Below is a small trained network, with its code and all its weights. Each question gives an input and a class and asks what happens when units are switched off, that is, made to give their printed mean instead of their output.

import numpy as np


def w(rows, s, z=0):
    codes = np.array(rows[::2]) - 128.0
    scale = np.full(codes.shape[1], s)
    scale[-1] = z or s
    return codes * scale


def f(y):
    return y / 2 * (1 + np.tanh(0.7978845608 * (y + 0.044715 * y**3)))


def log_softmax(a):
    a = a - a.max(-1, keepdims=True)
    return a - np.log(np.exp(a).sum(-1, keepdims=True))


def net(x, mask):
    res = np.array(x, float).reshape(1, 2) / 4 @ E
    y = f(res @ A[0][:, :-1].T + A[0][:, -1])
    res = res + np.where(mask, y, B[0][:, -1]) @ B[0][:, :-1]
    return log_softmax(res[-1] @ U[:, :-1].T + U[:, -1])


A, B = {}, {}
E = w([
[2,252,159,200,237,225,199,112,93,25,239],'x0',
[133,204,157,208,49,149,46,49,158,239,170],'x1',
],0.0085)
A[0] = w([
[84,146,172,246,130,156,93,82,119,196,205,104],'neuron 0',
[109,231,187,211,81,172,63,42,168,118,195,121],'neuron 1',
[142,156,95,155,148,191,119,89,107,81,179,253],'neuron 2',
[179,158,124,142,125,109,164,125,131,117,149,139],'neuron 3',
[55,213,187,176,199,187,185,102,112,80,153,111],'neuron 4',
[159,126,133,187,61,124,57,105,128,180,145,102],'neuron 5',
[39,174,164,208,183,199,174,126,102,77,247,119],'neuron 6',
[93,108,125,58,190,144,239,187,100,2,147,113],'neuron 7',
],0.0083,0.018)
B[0] = w([
[103,74,102,147,105,87,171,64,136,86,121,184],'neuron 0',
[96,133,109,126,130,84,191,76,62,55,142,208],'neuron 1',
[102,205,111,180,193,168,100,171,103,252,147,253],'neuron 2',
[148,151,123,127,166,141,147,129,137,132,119,135],'neuron 3',
[177,36,188,66,108,138,95,175,154,118,127,230],'neuron 4',
[129,87,131,106,81,112,148,87,130,66,148,169],'neuron 5',
[178,94,190,74,122,133,93,149,175,126,78,252],'neuron 6',
[62,143,117,140,99,84,192,54,112,35,143,211],'neuron 7',
],0.015,0.019)
U = w([
[249,68,153,83,104,128,61,152,172,120,104,58],'0',
[48,136,124,152,124,119,247,87,83,63,139,56],'1',
[108,250,125,205,181,164,61,187,99,199,147,254],'2',
],0.015,0.0052)

Each question gives the input, the list of numbers given to net, and the class t.
The units are the neurons (one row each of A and B). Each row of codes is followed by its name. A weight is (code - 128) times the scale printed after its matrix; where a second scale follows, it is the last column's (A, B and U).
mask holds one flag per neuron, in row order. A switched-off neuron (its flag False) gives its mean, the last column of its row in B, instead of its output. The means were averaged over made-up inputs and are rounded, as every weight is.
A unit's drop is (log p(t) with every unit on - log p(t) with that unit switched off) / (log p(t) with every unit on - log p(t) with every unit switched off).
k most important neurons: the k neurons with the biggest drops, biggest first
drop when u is switched off: that unit's drop, to one decimal
input [7,-3], class 0: 2 most important neurons	(neuron 6; neuron 4)
input [5,-2], class 0: most important neuron	(neuron 4)
input [-4,-5], class 1: 3 most important neurons	(neuron 6; neuron 4; neuron 2)
input [3,-3], class 2: 2 most important neurons	(neuron 1; neuron 2)
input [8,8], class 0: 3 most important neurons	(neuron 6; neuron 4; neuron 7)
input [3,3], class 2: 2 most important neurons	(neuron 7; neuron 2)
input [4,3], class 0: 3 most important neurons	(neuron 7; neuron 6; neuron 4)
input [8,-8], class 0: 3 most important neurons	(neuron 6; neuron 4; neuron 1)
input [7,4], class 0: drop when neuron 4 is switched off	0.7
input [7,0], class 0: drop when neuron 6 is switched off	1.0
input [5,1], class 0: drop when neuron 4 is switched off	0.5
